Rows lie near named flat spaces through zero. A row that begins with a name and a colon came from that space; any other row is followed by the name of its block's space that it lies nearest.
tzmq: [-173  364   37 -107    6  -29 -200 -207  -57  -15 -268   17  -81  -23
 -220  290 -441 -154 -223  -93  493   94  339]
frhc: [-102  302  165  -79   95 -124 -278  -92   -7 -139   43   74   -3 -101
 -219  -19 -290 -119 -223 -187  257   10  176]
gqpg: [-107  265   26  123  177 -247 -308    5   61  108 -205 -368 -140 -163
  346   48 -230  203 -355  360  101   98  250]
zfrt: [ 242 -403 -335  -77 -173  340  493  -89 -173  232  -37  240  156  280
 -375    8  164   33  537 -318 -109 -106 -255]
gqpg: [-205   20  153 -102  -92   92   55    1  -43 -133   42   56  -16  -61
  -72   -6  -53 -138  -48 -212   55  -38  -15]
frhc: [-633  212  294 -317  -45   53  174  -69 -267 -243   31 -156  236 -159
  -35 -285 -108   -1 -237 -267 -178 -138   41]
tzmq: [-230  342  274  -34 -100  -63 -394  -21  106 -255 -223  -57 -296 -255
   96  225 -294 -368 -413  -96  450   66  273]
gqpg: [-120  180   20   25   61   26 -211  -59   55  117 -242  -86 -181 -113
   42  262  -57  -94 -195   46  249   77   96]
gqpg: [ 151 -337 -170 -129 -305  366  276  -80  -87  236 -179  390  -61  252
 -514  157   46 -278  509 -471  194  -46 -230]
zfrt: [  21  167 -224  -28  199   23  -60 -202  -60  338 -383 -170   62   77
  -75  268    8   87  -49  185  133  102  155]
tzmq: [-309  193  195 -197  -20   32   89 -146  -48 -165   46  148  147  -38
 -167  -10 -261   -3 -138 -234  113   -5  118]
tzmq: [ 171 -164 -158   62  -33   85   85  -14   72  147  -55  113  -28   93
  -10   85  128   23  158   69  -60   27 -144]
tpsj: [ 273 -184  -17   80 -117   64  -92   96  190  -76  111  315 -122   43
  -58   48  309 -276  170  -20  -45    3 -258]
gqpg: [ 242  -36  -33   61 -228   26 -122   84   60 -289   34  176 -164  -11
  -32   82  103 -374   57  -62  138  -41  -23]
gqpg: [  -7   48  105  -31  -29  -34 -157   54   72 -159  125  186   -6  -29
  -60  -59  229 -230  -20   20  -90  -16 -154]
zfrt: [ 192  -78 -122   77  -32  -13  -43   58  -13  140  -65   -5  -57   34
  -17  -31   95   52  156   -2   19  -38  -41]
zfrt: [  58 -124  -42  -45 -204   85  117   26  -16 -153   30  165   13   75
  -44  -32  140 -193  138  -24 -102  -46 -136]
zfrt: [ 184  -57   20   70 -148  -31 -115  127   29 -212  114   85 -122  -49
    4  -84   70 -202   50  -95   38  -76  -48]
gqpg: [-217  169  145   10   99  -82  -96   12    2  -30   24 -152  -41 -128
  129   19 -152  102 -222   46   79   29  136]
tpsj: [-185 -149  217  -20  -21   46  154   88    4  -19  250   33  -32    1
  -37  -79 -196   75   45 -205   13    5  -33]
tpsj: [ 178 -119 -152   97  294   23  -14  -78   98  352  -18  -59   31   70
  -53   88   50  184   37   97  -76   99  -94]
tzmq: [ 204  123 -274   89  161  -81 -190 -131  -30  228 -294 -210  -54   21
  -10  134 -138   65  -98  198  130   67  150]
tzmq: [ 184    1 -387  -39  -24  175   28 -212 -153  233 -406  -48  -17  102
 -252  203  -20 -134   96  -63  140  -12    4]
frhc: [ 403 -307 -170  162  -95    1   53  161  106  -69  153   85  -31   75
  149 -124  372  -58  227  163 -294  -51 -255]
tzmq: [-114  205  134   -7   -9 -106 -184   10   25  -74  -57  -28  -93  -50
   30  114 -160  -74 -143   56  238   60  201]
zfrt: [-210  112   33  -61  194  -36  105 -172  -35  222  -45  -81  108   54
  -90   79 -442  326 -104  -13  142  109  205]
zfrt: [-387   64  215 -207  -31   71  274  -62 -137 -207  192   46  229  -31
  -83 -155 -137   87  -71 -233 -110  -69   26]
zfrt: [  96 -142 -168  -52   60   90  103  -66  -29  221 -118   20  135  110
  -88  -61  276   25  166   52 -248  -12 -207]
tzmq: [ -17   37   42    4 -148  -64  -23  118  -62 -210   13  -87  -31  -15
  145  -47  112 -126   -2  118  -31  -46   68]
frhc: [ -28  191  109   25  -71  -80 -267   30  105 -156 -124    7 -173  -94
  110  174  -12 -244 -179  112  221   62  138]
frhc: [  -2 -162  -66   39   25  -28  156  113  -42  -19  137 -142  125   22
  239 -227  319  143   61  256 -457  -58 -202]
gqpg: [ 216 -122 -170  215  256  -88   -8   57   73  355   47 -182  -22   40
  158   14   46  397   74  238  -90   61  -18]
tpsj: [ 503 -299 -304  113 -266  119    6   77   46  153 -124  296 -146  152
 -172   10  272 -163  448 -108   32  -83 -254]
gqpg: [-141   56  -71   63  406  -73   64  -71  -61  400  -19 -367  131  -27
  127  -19 -108  527 -127  183 -124   66   89]
frhc: [ 60 -71 -29  82 274  45  55 -56 146 145 129   3  55  44  30 186  88 126
 -47 140 -69 128 -52]
tzmq: [ -49   -5  129   78    8  -65  -70   63  123   22   32  -32 -133  -61
  151   51 -168   81  -84   41  112   67   75]
gqpg: [ -73 -369  128   24 -159  -64  315  332  -31 -181  409  -57  178    8
  391 -575  495  220  229  186 -749 -172 -388]
tpsj: [-167  -52   32 -153  -31   50  307  -17 -215  -91  133  -64  272   33
  -68 -280    7  167   91 -180 -240 -134  -22]
tpsj: [ 141  -74 -166  252  299  -42  -89   -7  134  374  -88 -297 -187   -2
  219  274 -146  265 -118  318   98  179   89]
tzmq: [ 152 -197 -172  -48 -127  162  197   20 -102   20   22  150  104  130
 -163  -60  359 -109  304  -91 -190 -103 -234]
tzmq: [ 651 -308 -451  359  206  -34 -132   53  155  555 -121  -95 -206  143
   40  144  109  242  269  260   20   93 -128]
frhc: [  18  275   38   23  -63  -55 -295  -86   80 -126 -211   46 -231  -36
  -66  377 -304 -300 -207   36  516  127  312]
gqpg: [-103  106  -22  -77 -112  -14  -61   49 -162 -114 -151 -163   22  -68
   78 -116  221 -150  -40   57 -114 -106   -6]
gqpg: [-276   50  245  -97  -83 -121  124  142 -110 -313  180 -197  175 -140
  294 -401   75  137 -119   10 -325 -139   33]
zfrt: [ 405 -102 -302  -44 -265  181  -11  -98  -58   15 -254  317  -59  160
 -387  138  142 -380  327 -249  206  -75  -97]
frhc: [-221   60  186 -147 -130   21  101   23 -125 -317  155   30   95  -51
  -66 -159  -72 -137  -58 -208  -39  -93   36]
tpsj: [ 172   18 -144   82   -2   15 -106  -52   52   76 -188  -38 -132    3
   15  188  -73  -74  -31   64  176   53   79]
tpsj: [ 104  -79 -152   72  233   10   53  -25  -61   98  124 -173   82   44
  -23  -12   67  100  -19  111 -168   17  -57]
zfrt: [  50   16  -43   54  -78  -26 -159   15  101   34 -159   37 -162    5
   84  130   46 -156  -36  191   63   71  -35]
zfrt: [ 333 -244 -150  125   12   34   13   71   41    7  192   93  -50   76
  -99  -73  103  -72  172  -43 -110  -30 -192]
frhc: [  90   26  -76   54  -19  -41 -119  -16   32  132 -122   32 -109   35
  -45   86 -101   -1   35   53  150   43   38]
tpsj: [ -30 -341  109  119   67   32  204  233  124  159  338   26   20   18
  233 -177  362  282  202  111 -397  -14 -334]
frhc: [-333  423   78  -88  196  -95 -258 -179    5 -102 -289 -303   15 -208
  211  150 -103  -91 -542  264   38   94  218]
tpsj: [ 106  -83   37   28  -23  -58   37   71   74  -71  152  110   67   35
   56 -123  121   59   93   46 -140  -18  -75]
frhc: [  23  -70    4   -3   63  -89  107   38  -50  -38  218  -18  174   14
   25 -307    6  226   49    1 -272  -75  -83]
tpsj: [ 106  -99   56  241  -83  -39 -193  177  157   58  -47 -144 -433  -99
  243  218 -232  -60  -70   64  326   91  118]
frhc: [ -49  131  -47  -65 -314   23  -81  -22  -92 -230 -332  -75 -145  -71
   92   73  -99 -306 -102    1  176  -52  147]
tpsj: [-102 -102   84 -131 -245  199  129  -14   11  -34 -111  236  -47   40
 -140   89   86 -237  155 -251   90  -26 -110]
frhc: [  91   38   29   44 -168  -72 -154  114    2  -75  -75   16 -153   -1
   31   31   23 -161   67   22  174  -17   85]
tzmq: [ 126  138 -190   -3   67   26  -58 -203  -31   91 -135  105   -9   97
 -275  252 -279  -39  -19  -38  304   76  160]
tzmq: [ 250 -121 -314  205  241 -100   27   -6   12  405 -139 -333    6   82
  232   19    1  413   46  391 -152   78   34]
gqpg: [-197   36  145  -79  162   16   82  -55  -29    0  223   45  129   -6
 -151  -63 -128  109  -65 -151  -37   13  -14]
zfrt: [-622  256  291 -338 -130   54  209  -48 -264 -367   44  -69  283 -121
    6 -224   63  -73 -190 -167 -196 -145   55]
zfrt: [ 398 -317 -127  191 -226   86   17  222   56  -88  145  124 -218   23
   33  -23  240 -175  286 -106   -1  -98 -193]
tpsj: [ -97  126  -20  -19  191  -16  -64 -106  -32  110 -113 -188   20  -10
  -14  137 -120   26 -168   93   78   86  135]
tzmq: [  18  108  110  -12 -112  -22 -240  -14   90  -22 -101  193 -199  -23
 -171  144 -204 -238  -23 -164  365   50   87]
tpsj: [ -26   97   88   79  103 -111 -197    8   78   64    0  -81 -142  -81
   40   53 -279   65 -159    9  199   72  134]
zfrt: [-264  485   69 -154  169  -36 -223 -334  -11   81 -428 -107   -8  -67
 -163  393 -528  -61 -391  -52  545  170  477]
frhc: [ 225   -7  -86   89   17  -73 -130  -14   88   16   -9   68  -73   33
  -32   39  -92  -29   11   57   92   42   29]
gqpg: [-199   58  121  -36   -5 -114   18   65  -12  -44  -33 -185   82  -93
  292 -209   63  171 -119  168 -229  -32   17]
[ 244 -179 -209   59  -46   50   -4   39  -33  167  -56   48  -38   93
 -103  -67  200  -48  227    7 -111  -50 -199] | zfrt
[-129  274   -7 -133 -255   60 -212 -134  -59 -194 -480  -38 -172 -123
  -14  206 -147 -436 -228  -79  326   -8  194] | tzmq
[ -78 -136   16  -28   10  129  211   -6   44   27   35   22   68   48
   79   87  170   22   53   53 -146   37 -102] | tpsj
[-415  317  276 -160   19  -46  -22  -79  -88 -176  -29  -99   62 -135
   -1   36 -313   26 -276 -153  224    7  297] | tzmq
[ 157 -160  -91   15  -15   45  185   66  -51   -3  209  128  157   84
  -71 -163  271  123  250  -62 -224 -103 -172] | zfrt
[  19  122    9   62   -8  -37 -294   13   68  -15 -165  -65 -236  -67
   33  209  -30 -273 -159  115  219   79   72] | tzmq
[ -91  336  -62  -94    8  -56 -103 -194  -61 -107 -251  -32   67  -19
  -37  174 -184  -65 -212  102  207   44  268] | tzmq
[-111 -154  124   48  165  -30   96  112   68  213  185  -77   50   25
  126  -96  124  267   71  104 -210   48 -123] | tpsj
[  56   76 -116  107   66  112 -176 -151  178  216 -410  -93 -302  -53
   80  534 -217 -146 -209  106  414  198  167] | tpsj
[-145   41  245    8   49 -208   10  137   54 -125  263  -46  114  -52
  227 -269  -23  257  -62  124 -189  -11   49] | frhc
[ 261 -236 -251  120 -105  120  123   38  -14   67  -80  -51 -113   81
   54  106   95  -61  164   64  -28  -11  -86] | gqpg

Each name stands for a flat space through zero: a line, a plane or more. A row that begins with a name and a colon came from that space; any other row is followed by the name of the space it lies nearest, among the names in its block.
ms-rg: [ -44    1  -98  239  -14  186   27 -115   68   24  177   93   68 -135
 -194 -268   -3   63   64  133 -207    6  171]
ms-rg: [  29   57    9 -108 -123 -152   38   -5 -230  -50 -115   31 -124   -3
 -129  128  -53 -111  -66  -84   98   75   52]
mz-fp: [ 132   87 -113   80  126  -77  -98    7 -329   61 -210   11    3  -19
 -185  186  -56 -284 -183  145  -63  118 -135]
bz-zr: [ 202  131  -11  -90   20 -158  105  105 -398  104 -343  -13  -79  106
  -79  492 -149 -402 -294   26   26   52 -265]
qz-fm: [-107  -72  -84  -65    4 -151 -187  -91 -200 -122  172   27  -82 -117
 -261 -168  182   81  188  -60  126   97  211]
qz-fm: [ 260  122    2 -246 -253 -128  -28 -179 -435 -195 -203  -79 -336  224
 -214  210 -241 -113 -278 -144   60   83   31]
qz-fm: [  38  -55  182 -294 -224  -74 -418 -142 -160 -540  215  -95 -455   82
 -211 -206  159  397  -21 -203  288   59  448]
dp-qm: [  21  269   86  -80  100 -198 -385    4 -202   -5  -71  -48  -32 -154
 -283  -60   74 -183   12   57  106  119   65]
bz-zr: [ 401 -113 -337 -240  182 -254 -186  -27 -465 -111 -239 -123  -96  378
  -48  350 -206 -188 -161  -35   -1  104 -432]
bz-zr: [ 179   69  -90 -123  -36 -198 -145 -125 -327  -35  -71  -32  -94   75
 -278   -2  -63 -144  -29  -64   12   72   10]
qz-fm: [ 267   26  388 -311 -167 -192 -589  -85 -111 -581   81 -135 -615  158
 -133  -70   63  415 -184 -214  389   99  475]
ms-rg: [ -53   -1  120 -138 -152   19 -100 -121   71 -202  -26  -90 -145   60
  174  -79 -104  206  -23 -115   99   45   95]
qz-fm: [  -3  -65  -54   75  159   69   83   81   23  145    5   -9  164   49
  121  164  -33  -97  -39  103 -117  -68 -301]
qz-fm: [-485  -13   60   84 -156  341  634   12  636  349 -156  -46  409  -44
  763  -27 -100   50  125  -59 -102 -177 -255]
ms-rg: [-109   24   26   44  101  -91  -58  112   73  141  139   63  168 -167
 -151 -159  251  -68  203   19   35  -60   69]
ms-rg: [ -36   29  324 -135 -188 -162 -134 -100   67  -81  122  -42 -218   50
 -107 -107  198  214  -44 -229  277  -48  299]
ms-rg: [ 223   87 -311  -48  162  -86 -214  -83 -263   -4  -94  -62   31  168
 -244   64 -128 -169 -100   94 -113   94 -271]
mz-fp: [-135 -188 -280   -7 -137   24  358   41  197  -55  -16  124   63  -16
  205 -105  -70  151  242 -119    7   45   88]
qz-fm: [-188  -97 -212   99  -35  132  191 -121  256   89   70   24  193  -13
  150 -244  -15  139  187  -19 -107  -11  -12]
mz-fp: [-167  -36 -100   16 -213   33  400 -232  116  186 -172  -13  116   80
  281    1 -247    1   13 -141  -69   21 -124]
qz-fm: [ -74  152 -169  279  106  122  -23 -167  136  269  119   57  296 -212
 -220 -402  -24 -112  204  181 -295   10   48]
dp-qm: [-218   -5 -288   31 -192  101  496 -275  324  357 -136  -27  419   97
  331 -264 -277  -52  222 -138 -251  -75 -269]
qz-fm: [-392  -12 -124  180   16  -11  366  -89  303  443  -39   70  422 -206
  239 -185   16  -92  309  -29  -78   -4 -115]
qz-fm: [  34 -224 -385   86  277 -183   33   89  -43  135   -2   89  205    3
   -5   11   91  -71  226   38  -21   78 -181]
qz-fm: [  67  124  464 -240 -248 -116  -10   74 -217 -188 -162  -63 -389   73
   53  406  -77  -25 -339 -155  275    0   99]
ms-rg: [  57   87    3 -136 -201  -67  385   61 -307  134 -314    4  -45  159
  -10  460 -125 -346 -296  -93   25  -49 -239]
mz-fp: [-229  -95 -212  282  -80  380  449  -23  459  145  162  139  288 -163
  217 -332  -94  140  276   98 -312  -93   87]
dp-qm: [  82   50   32  -44   14  -39 -118   31 -121  -68  -60  -25  -86   43
  -97   80   41  -47 -124   16   55   21    3]
mz-fp: [  35  -86 -202 -139 -265   44  192 -211  -50  -96    7  -31  -45  236
  -42 -116 -107  102  -15 -180  -59  -46    1]
mz-fp: [-156   85  237  -92  -54 -109    0   57  108   81 -109  -50   10  -14
  157  102   98   -8  -67 -103  206  -19  -36]
ms-rg: [  16 -111  172   50  -22  151  -84   52   68 -231  169   14 -212  -17
   36    8   86  249  -82   37   56  -26  218]
mz-fp: [ 111  -23   45  -10  174 -139 -502  118  -16 -301  191   43 -177 -114
 -227 -172  155  207   98   66  148  125  256]
ms-rg: [ -99   19  243   25 -190   34  -31   44   28 -122  140   82 -104 -148
 -176 -175  203  103   -9  -47   89  -59  358]
bz-zr: [  83  -32   71 -333  -86 -221 -182 -112 -323 -259 -179 -156 -330  157
  110  239 -105   51  -93 -193  272  143    7]
bz-zr: [ -62 -115   24   20    3   54   53 -128   28    7  -13  -67  -39   57
  208   51  -38  109  -24  -33   20   16  -33]
bz-zr: [ 242  153    3 -317 -101 -273 -229   16 -533 -201 -301  -88 -243  149
 -251  256  -59 -262 -243  -99  170  110  -53]
dp-qm: [-113   42  -44 -206 -171 -228   87 -144  -85   41 -158  -51  -35   48
   39   -9  -18  -32   84 -234  191   79   30]
mz-fp: [ 266  108  185   12  135   -5 -253  -29 -371   12  -38 -106 -174  130
 -248  314   20 -198 -382  133  -29  -33 -142]
mz-fp: [-113  -92 -296 -130   -7 -167 -117 -262   21  -46  153  -41   41   20
  -81 -354   25  195  364 -167   68  110   95]
ms-rg: [-134 -193   63   49  113  146   67   46  344  -46  138  -34   -2  -37
  434  -12    4  297  179    1   46  -23   26]
dp-qm: [ 165  -81  177 -221  -44    9 -274   24  -86 -349   81 -122 -290  187
   31   68   57  218 -137  -85  149  -45   87]
mz-fp: [  39 -126  -65   32   79  -24   61   76  -46   -5  -87   22   20   37
  146  160  -59  -28  -38   30  -10   33 -134]
dp-qm: [-102 -126 -197  -77   -9  -60  123 -111 -140   54  -99  -49   80  101
  114   90  -31  -50   25  -76   15   42 -202]
ms-rg: [-272  -40  107   92  -41  216  209  -99  337  167  157  -40  161  -66
  272 -138   27  150  135  -13  -73 -123  -17]
bz-zr: [  39  -38 -181  -47  -51   27    7  -48    7  -80   -3   -3   30   70
  -32 -141  -28   44   65  -32  -57    5   12]
bz-zr: [-311   87  398    5 -381  351  417   -9  551  131  132  -28  116   13
  299 -179   99  198  -49 -144  -25 -328  129]
bz-zr: [ 262 -203  -28 -111  169  -23 -441  -26 -168 -384  237  -88 -290  198
 -110   29   43  289  -63   22   68   39   34]
bz-zr: [  77  182  189  -58 -183  -16  -70  -58 -221  -50    9   -3 -154  -30
 -327  -21   51 -118 -154  -28   18  -41  198]
qz-fm: [  -9 -182 -347  -19  158 -218   56   90  -81  106  -34   76  207  -24
  -38  -70  143 -113  283  -44   23   47  -96]
bz-zr: [-115  -63  109  191   -2  183  104   57  224    8  317  118  -13 -193
  -64 -160  136  181  147   73  -58  -83  276]
bz-zr: [-198   34  -30  188   27   11 -193 -226  211   45  135   27  124 -223
  -61 -482   47  178  232   41  -46  114  245]
qz-fm: [  13   18   51  -35  -63  -48   -1  -52   47  -88  -71   -7 -154  -28
  111    6 -105  103   28  -67   99  100  157]
bz-zr: [-391 -221  149  112 -135  334  270  -49  619    2  352   14  124 -105
  409 -364  179  471  293  -90   -8 -188  244]
dp-qm: [-188  -61   80  -98 -229  143   61 -174  326 -181   40  -82  -75   32
  345 -260  -88  362  123 -165   73    3  195]
qz-fm: [ -76 -100 -326 -113   22 -177    2  -95 -196   72    0   -5  174   30
 -163 -162  145 -112  227  -99   12   26  -81]
ms-rg: [ -14   -4  186   80  -27  145  114   -2   -5   70   53  -18  -49   36
   32  174   24  -11 -192   48  -41 -104  -43]
mz-fp: [  16  -63 -114 -204  -21 -138 -391 -108   56 -286  145  -66  -12   70
  -67 -396   16  261  224 -125   73   62   88]
mz-fp: [ -83 -254  -98   92  -29  149  216   64  319  -82  161   93   69  -11
  274 -139  -47  274  197  -25  -75  -49   63]
dp-qm: [-176  -56 -246 -196    1  -76  -80 -116  182  -91    5  -85  133   -3
  243 -301  -82  174  382 -136   53   92  -42]
dp-qm: [  81 -100   33  -30  -36   87 -248  -43 -115 -375  139  -12 -275   18
  -91  -58   -1  247  -74   31   41   76  219]
mz-fp: [-214  -83   73  -19  105 -174   42   97  120  159  -39    5  131  -88
  211   68  174   -2  143  -79  193   12  -76]
bz-zr: [-265   72  153  185  -31  252  145   90  230  180  106   50  253 -228
   28 -193  209  -64   65  122 -127 -162   74]
ms-rg: [ -48  -38 -497   97  121  -16  239   -7  154  235  -71   82  347  -36
   46 -195  -82 -126  323   40 -188   48 -168]
mz-fp: [ -42  195  428   19   72 -116 -240  200   56   47  -71   -2  -27 -182
    1   96  135  -98 -121   58  171   -5   70]
dp-qm: [   8   -8 -226   40   46   11  105 -110   78  188  -57  -26  232   84
   55 -119  -91  -85   93    2 -159  -27 -204]
dp-qm: [ -16    2  -82   52   46   79  101  -53    5  161  -11  -33  160   66
   27   23  -31 -103  -31   48 -136  -71 -208]
dp-qm: [  41 -215 -418  -88   49  -39    0 -193 -204  -79  148  -27   26  169
 -124  -83  -55   79  164  -56  -95   46 -142]
ms-rg: [-538    9  224 -251 -538  229  350 -297  599  -53   -2 -164  101   51
  635 -419  -93  422  214 -378  119 -137  148]
dp-qm: [ -90 -111   38 -173 -163  117   45 -165  247 -147  174 -114  -61  142
  249 -205  -51  334  155 -185   33  -93   74]
dp-qm: [-249 -208 -308  329  261  261  189 -129  502  288  324   49  421 -156
  270 -402   -8  210  476  148 -305  -54  -95]
[-293  -12   14    3  -59  103   50  -98  141   17  112  -27   78 -132
  105 -188   93  123  176  -31   28   -5   98] | qz-fm
[ -65   80  126 -161 -150 -123  -71   56   42 -120   15   15  -87  -57
  -61 -108   80   67   81 -137  174    7  194] | bz-zr
[  40   64   39    0   -5    7  -62 -118  -93   -2   -6  -47  -78   28
  -44   55 -116  -12  -85   20  -28   43  -30] | qz-fm
[ 164   11 -156 -167  -20  -25 -133 -148 -212 -161  -90 -118 -134  219
  -30   83 -184    9 -116  -38  -19   71 -143] | mz-fp
[-261  -46 -180  -77 -235  123  370 -271  212  137  -44  -73  183  119
  286 -166 -156   97  137 -177  -83  -51 -133] | dp-qm
[ 126  -46   63 -186 -199  -42  -31  -12 -209 -270 -152  -47 -249  188
   13  164  -71   51 -246 -120  119   29   36] | dp-qm
[  67  -46 -185   28   -3 -104  -75   58 -115 -125  -78  103    6  -59
 -140 -102  -22  -35   50   25  -13  120   84] | mz-fp
[  11   15  118  353  425  103 -170  197   69  159  185   90   60 -330
  -59   79  137  -73   87  342  -97   34   64] | mz-fp
[ -58   23  -57   35  -16   22  -68   37  297  -32  167   65  119  -60
  -57 -334   53  165  195  -13  -36  -32  115] | bz-zr
[ 197  -50  109 -162  -95   15 -425   11 -252 -601   80  -34 -481   73
 -173   26  -23  283 -202   -3  160  135  301] | ms-rg
[-184 -138   58   98    6  208   90  -24  363  -44  174    2   51 -116
  331 -205   -9  286  224   11  -43  -36  140] | ms-rg
[ 104   88   17  202   96  -54   -2  123   50   97  -23  144   16 -188
 -147  -33  -11 -104   38  121  -51   64  161] | qz-fm
[ 175   25  231 -204 -111  -72   91   32 -106  -55 -239 -123 -250  325
  226  509 -174  -23 -411 -136  166  -40 -240] | bz-zr
[ -77 -175 -224  -59   93 -148 -203   37   94 -175  162   59   59 -100
  -33 -339  153  212  380  -65   96   95  173] | bz-zr
[  77  -34  113  -90  153 -189  -29  243 -114   62  -79    0  -36   24
   40  325  144 -143  -56  -18  176  -30 -129] | ms-rg
[ 208  100  280   70  162 -125 -253  380 -262 -119 -188   81 -220 -112
 -183  397  185 -211 -355  174  185   68   84] | dp-qm
[-233  115  123  348   -2  241  332   -7  259  434  150  117  327 -274
  -51 -170   90 -162   99  158 -257 -168   43] | bz-zr
[ 321  -40 -130 -163  -71  -93 -278  -76 -301 -372   57  -14 -309  140
 -315  -85  -61  102  -39  -56   28   88  215] | qz-fm
[  34   12  180 -222 -187  -34 -189   22    3 -283   45  -64 -192  118
  -53  -85  119  182  -95 -151  179  -56  169] | bz-zr
